Below are the code and all the weights of a small trained network. Each question names an input and a class and asks about switching units off, where a switched-off unit gives its printed mean instead of its output.

import numpy as np


def w(rows, s, z=0):
    codes = np.array(rows[::2]) - 128.0
    scale = np.full(codes.shape[1], s)
    scale[-1] = z or s
    return codes * scale


def norm(h):
    return h / np.sqrt((h * h).mean(-1, keepdims=True) + 1e-5)


def f(y):
    return np.maximum(y, 0)


def log_softmax(a):
    a = a - a.max(-1, keepdims=True)
    return a - np.log(np.exp(a).sum(-1, keepdims=True))


def net(x, mask):
    res = np.array(x, float).reshape(1, 8) / 4 @ E
    u = 0
    for l in range(2):
        y = f(norm(res) @ A[l][:, :-1].T + A[l][:, -1])
        res = res + np.where(mask[u : u + 10], y, B[l][:, -1]) @ B[l][:, :-1]
        u += 10
    return log_softmax(norm(res)[-1] @ U[:, :-1].T + U[:, -1])


A, B = {}, {}
E = w([
[138,139,132,133],'x0',
[88,145,242,181],'x1',
[157,151,134,139],'x2',
[75,143,103,135],'x3',
[171,90,158,106],'x4',
[101,50,55,255],'x5',
[47,157,81,149],'x6',
[147,116,140,117],'x7',
],0.0071)
A[0] = w([
[120,127,147,137,92],'L0N1',
[111,157,189,149,59],'L0N2',
[146,143,154,145,163],'L0N3',
[113,84,125,196,183],'L0N4',
[86,136,103,171,148],'L0N5',
[131,214,156,107,250],'L0N6',
[125,122,132,201,98],'L0N7',
[110,136,158,159,27],'L0N8',
[181,112,62,98,152],'L0N9',
[184,131,70,246,209],'L0N10',
],0.012,0.0015)
B[0] = w([
[124,200,71,160,145],'L0N1',
[66,139,91,218,186],'L0N2',
[160,68,96,161,163],'L0N3',
[192,82,156,56,217],'L0N4',
[88,89,149,82,198],'L0N5',
[128,41,95,39,216],'L0N6',
[36,99,135,139,194],'L0N7',
[117,185,94,119,160],'L0N8',
[129,127,38,255,206],'L0N9',
[80,41,160,90,254],'L0N10',
],0.0067,0.0064)
A[1] = w([
[80,109,148,112,146],'L1N1',
[140,55,143,158,206],'L1N2',
[128,196,135,107,171],'L1N3',
[108,148,177,158,138],'L1N4',
[117,122,84,133,196],'L1N5',
[94,156,239,183,142],'L1N6',
[119,5,117,128,252],'L1N7',
[104,169,229,199,122],'L1N8',
[85,125,105,135,135],'L1N9',
[154,225,148,61,199],'L1N10',
],0.012,0.0024)
B[1] = w([
[203,76,95,57,170],'L1N1',
[92,160,151,66,192],'L1N2',
[69,37,121,91,138],'L1N3',
[176,217,51,179,142],'L1N4',
[120,218,173,133,161],'L1N5',
[201,172,18,213,160],'L1N6',
[174,223,189,116,246],'L1N7',
[174,147,104,228,151],'L1N8',
[162,169,163,154,160],'L1N9',
[48,2,131,190,154],'L1N10',
],0.0063,0.013)
U = w([
[44,1,163,107,79],'0',
[108,177,70,182,34],'1',
[82,207,178,80,3],'2',
],0.0097,6.7e-05)

Each question gives the input, the list of numbers given to net, and the class t.
The units are the neurons (one row each of A and B). Each row of codes is followed by its name. A weight is (code - 128) times the scale printed after its matrix; where a second scale follows, it is the last column's (A, B and U).
mask holds one flag per neuron, layer by layer. A switched-off neuron (its flag False) gives its mean, the last column of its row in B, instead of its output. The means were averaged over made-up inputs and are rounded, as every weight is.
A unit's drop is (log p(t) with every unit on - log p(t) with that unit switched off) / (log p(t) with every unit on - log p(t) with every unit switched off).
The circuit of an input: a set's keep is (log p(t) with only the set's units on - log p(t) with every unit switched off) / (log p(t) with every unit on - log p(t) with every unit switched off). Starting from the 12 units with the biggest drops (on a tie, the unit counted first), units are removed one at a time, each time the one whose removal leaves the highest keep (on an exact tie, the one counted first), for as long as the keep stays at least 0.8.
circuit, biggest first: the units of the circuit, biggest drop first
unit that matters most: the unit with the biggest drop
k most important neurons: the k neurons with the biggest drops, biggest first
k most important neurons of layer l: the k neurons of layer l with the biggest drops, biggest first
drop when u is switched off: that unit's drop, to one decimal
input [3,1,3,-5,8,7,3,-5], class 2: circuit, biggest first	(L1N7)
input [-8,-2,5,6,6,3,-5,3], class 2: 2 most important neurons of layer 1	(L1N7; L1N2)
input [-7,4,4,1,0,-4,-6,-3], class 0: 4 most important neurons of layer 0	(L0N9; L0N6; L0N7; L0N10)
input [-5,7,2,-8,-4,-8,-8,5], class 0: 3 most important neurons	(L1N10; L1N7; L0N6)
input [-7,2,4,6,1,-7,-6,-2], class 0: circuit, biggest first	(L1N10; L1N7)
input [2,4,1,-7,8,5,5,-2], class 2: 4 most important neurons	(L1N7; L1N10; L1N2; L0N6)
input [-4,8,-3,-6,-7,-8,0,-3], class 0: 2 most important neurons	(L1N10; L1N7)
input [6,-4,7,6,-7,7,0,-6], class 0: 2 most important neurons	(L0N10; L0N5)
input [-1,4,3,-4,0,-1,-6,-4], class 1: 2 most important neurons	(L0N4; L0N10)
input [-5,-5,5,-6,4,-4,4,5], class 1: 4 most important neurons of layer 0	(L0N9; L0N10; L0N4; L0N5)
input [-5,3,-1,6,6,5,1,4], class 2: circuit, biggest first	(L1N7; L1N10)
input [2,1,5,-8,-2,6,1,-3], class 0: 2 most important neurons of layer 0	(L0N10; L0N7)
input [0,5,-5,3,-3,3,-7,-4], class 1: 2 most important neurons	(L0N6; L1N6)
input [-7,-4,7,7,-8,4,-8,-1], class 2: 2 most important neurons	(L1N7; L1N10)
input [-2,6,-7,2,1,-5,-8,-1], class 1: 4 most important neurons of layer 0	(L0N2; L0N4; L0N10; L0N5)
input [7,2,6,4,3,-5,6,0], class 0: unit that matters most	L0N6
input [5,5,4,-4,-3,-6,1,-1], class 0: 2 most important neurons	(L0N6; L1N10)
input [-1,4,1,-1,6,-8,-1,1], class 0: 2 most important neurons	(L1N10; L1N7)
input [5,-6,-6,-8,-2,-5,2,-2], class 1: 3 most important neurons	(L0N9; L0N10; L1N2)
input [5,-3,1,7,1,7,4,8], class 0: most important neuron	(L0N10)
input [6,8,-7,7,-4,-1,-3,2], class 1: drop when L1N5 is switched off	0.0
input [0,6,0,-5,6,2,-2,1], class 1: drop when L1N8 is switched off	0.1
input [0,-5,1,8,3,-8,5,-2], class 0: drop when L1N10 is switched off	0.3
input [-4,2,4,3,5,2,-3,8], class 2: drop when L1N7 is switched off	0.2
